Each row is followed by roughly how far along a hidden order it lies, from 0 to 20. A new part has a new order.
[ 2.78  0.88  0.83 -0.70 -0.38  0.16  0.57  2.28 -1.07 -0.40  0.66 -0.67
 -0.70  1.30 -4.96 -0.17 -0.89  0.77] : 20
[ 2.55 -0.28  0.96 -0.96 -0.50  5.34  1.13  5.38  0.90  0.47 -2.05  0.37
 -0.40 -0.03  4.15 -0.49 -1.02  2.17] : 12
[ 1.61 -6.42 -1.49  0.26 -1.24  3.64  1.49  2.98  0.54  0.02 -2.31 -0.72
  3.33 -2.55  6.64 -2.56 -0.15  3.40] : 13
[ 1.32  2.49  0.84 -0.34 -0.09  4.29  0.75  2.44  0.62  1.11 -1.60 -0.79
 -1.09 -2.01  4.28  0.33  0.07  0.25] : 1
[ 0.69  4.20  1.70 -0.37  0.33  2.22  0.49 -0.21 -0.14  1.26 -0.65 -0.32
 -1.99 -0.86  0.41  1.46  0.36 -1.31] : 0
[-1.58 -0.65 -0.71  0.54  0.16 -2.34  0.08 -0.92 -0.72  0.50  1.00  0.11
  0.55 -1.08 -0.75  0.45  1.06 -1.32] : 6
[ 3.21  0.96  1.24 -1.11 -0.15  2.02  0.45  3.57 -0.34  0.17 -0.51  0.32
 -0.18  1.33 -0.02  0.79 -0.72  0.62] : 15
[ 1.90  2.15  1.22 -0.69  0.11  3.25  0.68  1.68  0.05  1.03 -1.42 -0.32
 -1.48 -0.22  1.62  1.21 -0.33 -0.59] : 7
[-0.75  4.73  1.04 -0.18 -1.07 -1.70  1.22  6.23  0.11 -0.40  1.37 -0.60
 -1.22 -0.57  1.44  0.22  1.10 -0.74] : 2
[ 2.05  3.54  1.96 -0.73  0.66  3.16  0.33 -2.06 -0.50  1.67 -2.27  0.77
 -2.05  1.07 -2.47  1.69 -0.13 -0.56] : 6
[-1.91 -0.41 -1.72  0.68 -0.88 -3.84  1.08  3.48 -0.76 -0.47  1.95 -1.07
 -4.51 -1.18 -1.00 -0.23  1.18 -0.77] : 8
[-0.23  3.90  0.94 -0.20 -0.94  0.89  1.14  6.50  0.64 -0.22  0.79 -0.36
 -1.11 -1.04  2.87 -0.50  0.68 -0.15] : 0
[ 1.94  0.83  0.79 -0.50 -0.81  4.42  1.37  4.37  0.75  0.53 -1.32 -0.47
 -0.44 -1.13  4.90 -0.75 -0.28  1.01] : 6
[ 1.34  0.73  0.99 -0.56 -0.84  3.54  0.90  7.29  1.23 -0.05 -0.72  0.27
 -0.62 -0.62  4.80 -1.17  0.02  1.36] : 5
[ 3.02  1.27  1.30 -1.21  0.00  2.90  0.72  3.27 -0.23  0.49 -0.53  0.56
 -1.23  1.67  3.57  0.54 -0.78  0.94] : 15
[ 2.25  2.25  1.15 -0.43  0.04  3.85  0.93  1.65  0.11  1.19 -1.32 -0.41
 -1.45 -1.38  2.67  0.84 -0.30  0.03] : 4
[ 0.01  1.30  0.00  0.68  0.42 -0.37  0.32 -2.74 -0.65  1.06 -0.68 -0.67
  0.03 -1.41 -0.29  0.15  0.44 -0.37] : 7
[ 0.20  5.06  1.51 -0.16 -0.03 -0.22  1.13  0.24 -0.11  1.21 -1.27 -0.45
 -1.52 -1.20 -0.77  1.35  0.50 -1.48] : 1
[-0.95  0.38 -1.00  0.32 -0.32 -4.53  0.40  1.08 -1.47 -0.35  2.26 -0.21
  0.40  0.35 -4.61  0.27  1.03 -0.95] : 12
[ 0.26 -2.25 -1.24  0.20 -0.95 -0.25  1.64  3.94 -0.17 -0.33  0.85 -1.07
  1.76 -1.31  3.18 -1.05  0.60  1.23] : 10
[ 0.79  0.69  0.29 -1.27 -1.05  1.69  1.69  5.15  0.10 -0.16 -0.34 -0.56
 -0.14 -0.31  0.65 -0.24 -0.25  0.36] : 13
[ 2.18  1.91  1.34 -0.33  0.06  6.20  1.00 -0.18  0.80  2.11 -3.59 -0.04
 -0.57 -1.82  5.70  0.09 -0.37  0.51] : 3
[ 0.26  2.56  1.18 -0.43 -0.77  0.86  0.79  6.75  0.73 -0.15  0.77 -0.25
 -0.82 -0.69  4.10 -0.39  0.55  0.41] : 2
[-1.40  3.27  0.20  0.52  0.26 -2.66  0.72 -2.30 -0.17  1.06  0.31  0.03
 -0.46 -1.35  0.50  1.03  0.73 -1.97] : 2
[ 3.35  0.49  1.32 -1.10  0.17  5.67  0.80  1.44  0.26  1.14 -2.10  0.17
 -1.43  0.28  1.71  1.03 -0.87  1.24] : 12
[-1.26  1.22 -0.83  0.77  0.35 -5.16 -0.01 -3.58 -1.90  0.22  2.26 -0.49
 -0.11 -0.06 -6.68  1.34  1.06 -3.34] : 9
[-1.32  0.21 -0.49  0.53  0.20 -4.58  0.11 -1.70 -1.69  0.19  1.56 -0.14
  0.11 -0.22 -4.92  0.71  0.96 -1.60] : 10
[-3.32  2.83 -0.79  0.65 -0.34 -7.81  0.09  0.37 -1.43 -0.71  3.72  0.09
 -0.71 -0.22 -5.88  0.96  1.75 -3.18] : 6
[ 0.21 -3.84 -1.04  0.60  0.15  0.64  0.63 -5.14 -1.01  0.79 -1.55 -1.36
  1.59 -0.78 -0.69 -0.17 -0.03  0.58] : 14
[ 2.62  1.11  1.22 -0.97  0.21  3.86  0.51  0.63 -0.24  0.85 -1.53  0.40
 -1.17  0.57 -0.43  0.94 -0.86  1.01] : 14
[ 1.96  6.09  2.36 -1.02  1.07 -2.64 -0.63 -2.00 -2.10  0.59  2.00  0.95
 -3.36  2.86 -9.99  3.40 -0.18 -3.08] : 13
[-1.00 -3.39 -1.75  0.28 -1.48 -0.70  1.69  6.55 -0.51 -0.54  1.47 -1.04
  1.55 -0.91  2.72 -1.24  1.44  1.24] : 10
[-0.90 -2.58 -0.87  0.24 -0.67 -3.46  0.26  1.22 -0.98 -0.42  1.54 -0.27
  1.36 -0.36 -3.17 -0.48  0.66 -0.19] : 15
[-2.94  2.11 -0.82  0.82 -0.18 -5.78  0.12 -0.46 -1.08 -0.14  2.65  0.34
  0.08 -0.93 -2.83  1.07  1.61 -2.72] : 5
[ 0.61  1.26  0.16 -0.39 -0.61 -1.18  1.05  2.50 -1.14 -0.36  1.51 -0.87
 -0.45 -0.32 -2.88  0.67  0.01 -0.16] : 13
[ 1.01  2.95  1.35 -0.65 -0.55  0.25  0.93  4.76  0.13  0.01  0.49  0.02
 -1.51  0.45  6.49  0.47  0.01 -0.52] : 7
[ 1.34  1.45  1.20 -0.70 -0.57  2.88  1.75  2.68  0.16  0.75 -1.27 -1.03
 -0.79 -0.79  1.91  0.38 -0.32  0.56] : 9
[ 1.86  3.10  1.58 -0.43  0.15  3.86  0.63  1.47 -0.03  1.00 -1.17 -0.30
 -1.81 -0.50  1.79  0.99 -0.24 -0.21] : 5
[ 1.11 -0.43  0.05 -0.31 -0.63 -1.30  0.34  3.68 -1.29 -0.78  1.86 -0.28
 -0.20  0.67 -4.25  0.55 -0.06  0.20] : 17
[ 0.66  2.75  1.28 -0.44 -0.19  0.84  0.60  6.15  0.10  0.12  0.29 -0.08
 -1.40 -0.22  1.89  0.38  0.42 -0.47] : 2
[-0.04 -1.72 -0.93  0.42 -0.58 -2.36  0.56  1.23 -0.78 -0.25  0.97 -0.13
  1.06 -0.67 -3.18 -0.44  0.91 -0.24] : 12
[-0.87 -0.63 -0.98  0.33 -0.78 -1.69  1.25  3.13 -0.27 -0.21  1.32 -0.89
  0.77 -1.18  1.20 -0.09  0.85  0.16] : 8
[ 0.38 -0.52 -0.50 -0.57 -0.54 -5.22 -0.01 -0.70 -2.17 -0.47  2.41  1.08
 -0.18  2.43 -8.28  0.89  0.47 -1.00] : 20
[ 0.59  3.59  1.42 -0.20  0.45  1.82  0.76 -2.83  0.33  1.75 -2.14  0.07
 -1.01 -1.37  1.77  0.81  0.14 -1.08] : 2
[ 0.92  0.05  0.27 -0.56 -0.89 -0.82  0.74  4.46 -1.06 -0.65  0.96 -0.33
 -0.47  0.27 -3.28  0.29 -0.08  0.61] : 16
[ 1.29  3.85  1.83 -0.41  0.48  2.13  0.61 -0.21 -0.37  1.36 -0.85 -0.04
 -2.93 -0.43 -0.19  1.68  0.19 -1.44] : 1
[-2.34  0.23 -0.75  0.87  0.00 -3.90  0.17 -0.98 -0.79  0.19  1.01  0.06
  0.44 -1.11 -3.07  0.23  1.05 -1.36] : 5
[-0.61  0.68 -0.24  0.05 -0.76 -0.51  1.66  3.49 -0.03  0.36  0.20 -1.04
  0.43 -1.34  2.66 -0.12  0.86  0.01] : 6
[ 2.61  0.77  1.12 -0.82 -0.42  3.68  1.11  3.78  0.36  0.31 -0.94  0.22
 -0.39  0.19  2.53  0.31 -0.70  1.08] : 13
[ 0.30  6.07  1.81 -0.85  0.28 -3.21  0.46  0.44 -1.53  0.19  1.03 -0.38
 -2.97  1.75 -8.03  2.71  0.37 -2.51] : 10
[ 1.84 -7.49 -1.41  0.09 -1.15  3.33  1.30  3.15  0.58  0.12 -2.29  0.16
  3.19 -1.53  6.08 -2.63 -0.31  3.51] : 18
[-1.25 -0.17 -1.03  0.48 -0.23 -5.42  0.59  1.01 -1.49 -0.44  2.71 -0.38
  0.46  0.01 -4.29  0.70  1.15 -1.44] : 11
[-0.15 -2.67 -0.84  0.15 -0.56 -2.06  0.74  1.14 -0.79 -0.18  0.53 -0.22
  1.44 -0.16 -0.86 -0.65  0.56  0.21] : 14
[ 1.55 -4.32 -1.19 -0.34 -0.73 -0.01  0.73  4.54 -0.97 -0.85  1.26  0.50
  0.98  0.67 -2.06 -0.41 -0.01  1.47] : 20
[-2.25  0.70 -1.37  0.36 -0.86 -7.20  0.85  1.52 -1.62 -0.74  3.30 -0.99
  0.66 -0.31 -5.52  0.34  1.12 -1.16] : 14
[ 1.13  1.84  1.44 -0.28 -0.17  4.81  0.65  0.47  0.37  1.53 -2.32 -0.22
 -0.83 -1.44  4.08  0.54 -0.09  0.08] : 2
[-2.12 -2.45 -1.51  0.54 -1.12 -6.38  1.09  3.11 -1.34 -1.01  3.37 -1.61
  1.08 -0.72 -3.52 -0.08  1.10 -0.52] : 12
[ 0.31  4.22  1.94 -0.12  0.25  1.59  0.55 -0.55  0.26  1.65 -2.03  0.41
 -1.41 -1.67  2.50  2.10  0.38 -1.33] : 0
[-2.41  0.20 -0.86  0.86 -0.06 -5.14 -0.08 -0.55 -1.14 -0.04  2.06  0.12
  0.33 -0.88 -3.11  0.43  1.44 -2.19] : 6
[-0.33  5.01  0.95  0.19  0.00  0.94  1.24 -0.39  0.47  1.43 -1.39 -0.18
 -0.84 -1.94  2.05  0.67  0.56 -1.19] : 1
[-0.30 -1.64 -0.93  0.57  0.00 -2.18  0.43 -0.92 -1.22 -0.12  0.87 -0.36
  0.71  0.08 -2.51  0.12  0.48 -0.13] : 14
[ 1.58  2.34  1.18 -0.93 -0.55  1.17  1.07  4.42 -0.08 -0.17  0.27 -0.07
 -1.21  0.75 -1.50  0.57 -0.18 -0.02] : 11
[-1.66  0.59 -1.00 -0.02 -0.24 -8.65  0.44  1.46 -2.31 -0.99  4.60 -1.03
 -0.47  1.40 -8.97  1.40  1.07 -1.76] : 16
